Here is a tiny trained network, its code and every weight. The questions are about switching its units off for an input and a class, where a switched-off unit gives its printed mean instead of its output.

import numpy as np


def w(rows, s, z=0):
    codes = np.array(rows[::2]) - 128.0
    scale = np.full(codes.shape[1], s)
    scale[-1] = z or s
    return codes * scale


def norm(h):
    return h / np.sqrt((h * h).mean(-1, keepdims=True) + 1e-5)


def f(y):
    return np.maximum(y, 0)


def log_softmax(a):
    a = a - a.max(-1, keepdims=True)
    return a - np.log(np.exp(a).sum(-1, keepdims=True))


def net(x, mask):
    res = np.array(x, float).reshape(1, 8) / 4 @ E
    u = 0
    for l in range(3):
        y = f(norm(res) @ A[l][:, :-1].T + A[l][:, -1])
        res = res + np.where(mask[u : u + 4], y, B[l][:, -1]) @ B[l][:, :-1]
        u += 4
    return log_softmax(norm(res)[-1] @ U[:, :-1].T + U[:, -1])


A, B = {}, {}
E = w([
[172,159,123,74,9],'x0',
[115,177,180,24,118],'x1',
[253,97,182,137,142],'x2',
[111,8,195,125,98],'x3',
[103,142,141,143,147],'x4',
[125,145,143,169,57],'x5',
[171,140,188,141,202],'x6',
[128,161,123,143,186],'x7',
],0.0053)
A[0] = w([
[151,58,198,255,166,208],'0.n1',
[216,173,35,72,129,3],'0.n2',
[118,93,186,94,107,119],'0.n3',
[137,128,196,117,44,5],'0.n4',
],0.0072,0.0021)
B[0] = w([
[200,35,111,32,166,253],'0.n1',
[72,192,116,189,118,184],'0.n2',
[208,212,2,119,193,179],'0.n3',
[189,213,95,174,120,176],'0.n4',
],0.009,0.0048)
A[1] = w([
[2,134,83,125,116,145],'1.n1',
[203,98,55,195,63,60],'1.n2',
[118,175,149,20,170,129],'1.n3',
[100,144,204,108,96,3],'1.n4',
],0.0094,0.0017)
B[1] = w([
[41,131,254,141,150,252],'1.n1',
[46,142,83,203,121,253],'1.n2',
[119,74,42,189,163,241],'1.n3',
[160,95,201,50,123,132],'1.n4',
],0.0089,0.0044)
A[2] = w([
[91,255,244,105,112,146],'2.n1',
[134,121,71,198,180,3],'2.n2',
[198,135,252,47,168,133],'2.n3',
[75,154,180,214,72,66],'2.n4',
],0.007,0.0023)
B[2] = w([
[210,131,63,208,84,254],'2.n1',
[157,87,96,107,165,225],'2.n2',
[83,255,109,203,193,180],'2.n3',
[153,184,89,148,205,254],'2.n4',
],0.009,0.0031)
U = w([
[2,125,158,163,154,142],'0',
[160,25,99,75,116,126],'1',
[105,104,207,79,97,6],'2',
[163,219,98,165,57,151],'3',
[186,103,108,109,249,160],'4',
],0.014,0.011)

Each question gives the input, the list of numbers given to net, and the class t.
The units are the neurons (one row each of A and B). Each row of codes is followed by its name. A weight is (code - 128) times the scale printed after its matrix; where a second scale follows, it is the last column's (A, B and U).
mask holds one flag per neuron, layer by layer. A switched-off neuron (its flag False) gives its mean, the last column of its row in B, instead of its output. The means were averaged over made-up inputs and are rounded, as every weight is.
A unit's drop is (log p(t) with every unit on - log p(t) with that unit switched off) / (log p(t) with every unit on - log p(t) with every unit switched off).
The circuit of an input: a set's keep is (log p(t) with only the set's units on - log p(t) with every unit switched off) / (log p(t) with every unit on - log p(t) with every unit switched off). Starting from all 12 units, units are removed one at a time, each time the one whose removal leaves the highest keep (on an exact tie, the one counted first), for as long as the keep stays at least 0.8.
circuit, biggest first: the units of the circuit, biggest drop first
unit that matters most: the unit with the biggest drop
top k neurons: the k neurons with the biggest drops, biggest first
k most important neurons of layer l: the k neurons of layer l with the biggest drops, biggest first
drop when u is switched off: that unit's drop, to one decimal
input [3,6,3,-5,-8,1,6,5], class 3: top 2 neurons	0.n1; 0.n2
input [-8,2,-5,6,6,1,2,-3], class 4: circuit, biggest first	0.n1
input [-6,5,3,-4,3,6,-3,-5], class 3: top 2 neurons	0.n1; 0.n3
input [-3,-4,1,5,0,4,-8,-1], class 1: top 2 neurons	0.n1; 1.n1
input [-4,-4,-2,7,1,0,-8,3], class 1: 2 most important neurons of layer 0	0.n1; 0.n2
input [-4,-3,6,4,3,6,-7,3], class 1: circuit, biggest first	0.n1; 2.n4
input [7,3,4,-4,1,-5,5,-1], class 3: top 2 neurons	0.n1; 0.n2
input [7,-5,0,6,-7,-3,0,-8], class 3: circuit, biggest first	0.n4; 0.n1
input [4,-5,-4,0,4,-2,8,2], class 1: 2 most important neurons of layer 0	0.n1; 0.n4
input [1,8,2,-6,3,-7,-1,3], class 0: top 3 neurons	0.n1; 0.n2; 1.n3
input [-4,1,5,-1,4,-5,-7,-1], class 1: 2 most important neurons of layer 0	0.n3; 0.n4
input [7,3,2,3,-6,-6,-3,-2], class 3: top 2 neurons	0.n1; 0.n4
input [7,1,6,-3,3,-3,4,-3], class 3: top 2 neurons	0.n1; 0.n2
input [3,-7,3,-3,0,1,-2,-1], class 0: unit that matters most	1.n2
input [-1,-7,0,0,8,8,1,-1], class 1: 2 most important neurons of layer 2	2.n4; 2.n3
input [-5,-3,-5,8,5,6,0,-6], class 1: drop when 0.n1 is switched off	1.4
input [-4,-8,-1,8,4,-1,-1,3], class 1: drop when 1.n3 is switched off	-0.1
input [5,-6,1,-6,2,4,-3,-6], class 0: drop when 1.n3 is switched off	-0.2
